Below are the code and all the weights of a small trained network. Each question names an input and a class and asks about switching units off, where a switched-off unit gives its printed mean instead of its output.

import numpy as np


def w(rows, s, z=0):
    codes = np.array(rows[::2]) - 128.0
    scale = np.full(codes.shape[1], s)
    scale[-1] = z or s
    return codes * scale


def f(y):
    return np.maximum(y, 0)


def log_softmax(a):
    a = a - a.max(-1, keepdims=True)
    return a - np.log(np.exp(a).sum(-1, keepdims=True))


def net(x, mask):
    res = np.array(x, float).reshape(1, 8) / 4 @ E
    y = f(res @ A[0][:, :-1].T + A[0][:, -1])
    res = res + np.where(mask, y, B[0][:, -1]) @ B[0][:, :-1]
    return log_softmax(res[-1] @ U[:, :-1].T + U[:, -1])


A, B = {}, {}
E = w([
[128,128,127,128,129],'x0',
[13,194,181,199,139],'x1',
[128,128,128,128,129],'x2',
[229,216,170,206,176],'x3',
[128,127,127,129,130],'x4',
[108,222,103,14,217],'x5',
[128,129,128,128,128],'x6',
[128,35,255,100,226],'x7',
],0.0081)
A[0] = w([
[218,196,133,198,172,113],'n1',
[107,72,185,217,27,137],'n2',
[223,111,61,84,93,115],'n3',
[117,101,226,133,136,131],'n4',
[92,211,132,23,201,121],'n5',
[111,194,101,53,164,117],'n6',
[43,154,223,130,154,121],'n7',
[118,149,186,37,229,134],'n8',
[139,122,93,177,59,137],'n9',
[73,183,103,162,109,131],'n10',
[141,54,244,106,182,120],'n11',
[127,198,90,114,67,135],'n12',
[114,57,205,86,146,125],'n13',
[122,197,78,86,126,131],'n14',
[84,114,203,147,181,130],'n15',
[190,129,170,187,142,122],'n16',
[123,189,54,130,41,124],'n17',
[184,173,185,164,150,126],'n18',
[236,184,145,210,162,135],'n19',
[111,229,71,69,142,126],'n20',
[28,195,132,190,131,116],'n21',
[69,210,81,165,72,128],'n22',
[50,133,137,134,117,124],'n23',
[135,211,31,118,65,114],'n24',
[142,129,107,177,35,130],'n25',
[136,63,168,181,99,128],'n26',
[66,158,140,173,140,109],'n27',
[59,81,157,61,103,126],'n28',
[141,52,175,179,132,129],'n29',
[204,216,125,178,157,107],'n30',
[188,75,101,86,133,100],'n31',
[70,137,119,43,114,122],'n32',
[129,121,127,124,129,2],'n33',
[44,75,78,80,77,114],'n34',
[69,65,88,126,79,122],'n35',
[149,81,101,218,64,115],'n36',
[135,167,64,154,33,142],'n37',
[193,141,75,80,71,119],'n38',
[68,110,89,81,42,120],'n39',
[86,44,93,138,98,120],'n40',
[65,165,114,189,138,116],'n41',
[58,160,150,156,113,119],'n42',
[246,65,91,68,145,110],'n43',
[183,90,138,78,133,114],'n44',
],0.011,0.0092)
B[0] = w([
[40,219,185,57,57,217],'n1',
[119,164,35,208,154,246],'n2',
[163,55,176,226,20,209],'n3',
[169,95,118,106,183,198],'n4',
[100,188,35,247,155,246],'n5',
[53,169,26,210,112,211],'n6',
[182,52,195,178,77,210],'n7',
[177,158,40,166,222,242],'n8',
[161,155,83,116,200,200],'n9',
[182,76,198,148,123,194],'n10',
[210,100,143,34,250,238],'n11',
[161,115,131,80,202,205],'n12',
[137,139,155,32,207,209],'n13',
[118,155,39,168,211,200],'n14',
[213,54,205,106,128,203],'n15',
[38,169,119,72,118,189],'n16',
[189,98,196,37,210,230],'n17',
[79,178,150,53,89,197],'n18',
[53,198,162,31,51,232],'n19',
[150,159,47,193,208,226],'n20',
[184,83,189,217,54,217],'n21',
[212,46,214,78,175,225],'n22',
[126,88,159,148,64,177],'n23',
[190,85,150,68,223,235],'n24',
[170,156,66,139,231,205],'n25',
[114,190,31,191,193,198],'n26',
[125,80,161,192,67,178],'n27',
[69,167,142,26,73,203],'n28',
[146,150,14,184,205,199],'n29',
[41,201,154,58,44,208],'n30',
[155,57,193,207,49,181],'n31',
[45,217,120,111,85,197],'n32',
[120,133,153,150,141,128],'n33',
[29,192,186,62,52,223],'n34',
[46,185,127,67,84,207],'n35',
[109,201,1,237,175,212],'n36',
[172,99,116,83,222,231],'n37',
[215,42,217,168,73,198],'n38',
[78,205,167,55,85,217],'n39',
[70,199,119,95,85,199],'n40',
[157,80,196,206,67,187],'n41',
[127,55,165,203,59,184],'n42',
[170,64,179,231,40,222],'n43',
[184,48,175,183,67,178],'n44',
],0.0078,0.011)
U = w([
[164,99,149,59,220,253],'0',
[79,195,15,214,166,48],'1',
[6,212,173,29,30,42],'2',
[155,43,206,214,30,26],'3',
],0.013,0.004)

Each question gives the input, the list of numbers given to net, and the class t.
The units are the neurons (one row each of A and B). Each row of codes is followed by its name. A weight is (code - 128) times the scale printed after its matrix; where a second scale follows, it is the last column's (A, B and U).
mask holds one flag per neuron, in row order. A switched-off neuron (its flag False) gives its mean, the last column of its row in B, instead of its output. The means were averaged over made-up inputs and are rounded, as every weight is.
A unit's drop is (log p(t) with every unit on - log p(t) with that unit switched off) / (log p(t) with every unit on - log p(t) with every unit switched off).
unit that matters most: the unit with the biggest drop
top k neurons: the k neurons with the biggest drops, biggest first
drop of u: that unit's drop, to one decimal
input [5,2,8,-2,4,-8,-4,7], class 1: top 4 neurons => [n2 n26 n29 n36]
input [8,5,4,8,-4,8,-6,7], class 1: unit that matters most => n8
input [1,-3,-5,-5,6,2,-5,-5], class 0: top 4 neurons => [n24 n19 n17 n1]
input [2,6,-5,-6,5,1,5,-6], class 0: top 4 neurons => [n22 n24 n17 n37]
input [-3,2,-6,-5,-4,-4,-5,-1], class 2: top 3 neurons => [n34 n5 n8]
input [4,8,-3,8,-7,5,-3,5], class 2: top 2 neurons => [n1 n19]
input [-8,6,1,7,-6,-6,7,-1], class 2: top 3 neurons => [n19 n1 n30]
input [2,-4,2,6,2,-4,-8,5], class 2: top 3 neurons => [n19 n1 n16]
input [-2,-5,5,6,6,-5,-8,-6], class 0: top 2 neurons => [n37 n25]
input [1,-3,-4,0,-4,7,-7,-7], class 0: top 2 neurons => [n24 n17]
input [2,-8,-1,6,-7,7,-5,-7], class 3: top 2 neurons => [n3 n38]
input [6,-4,5,-3,-3,-3,-1,0], class 3: top 2 neurons => [n5 n8]
input [6,-8,-8,6,-7,-4,-2,-4], class 3: top 3 neurons => [n3 n43 n38]
input [-2,7,-1,1,-1,3,6,-7], class 0: unit that matters most => n24
input [6,-2,-6,1,7,7,-5,5], class 1: drop of n5 => 0.3
input [7,-6,7,-8,-2,7,-3,-5], class 2: drop of n28 => 0.7
input [-6,2,-1,7,-3,0,-4,-5], class 2: drop of n30 => 0.2
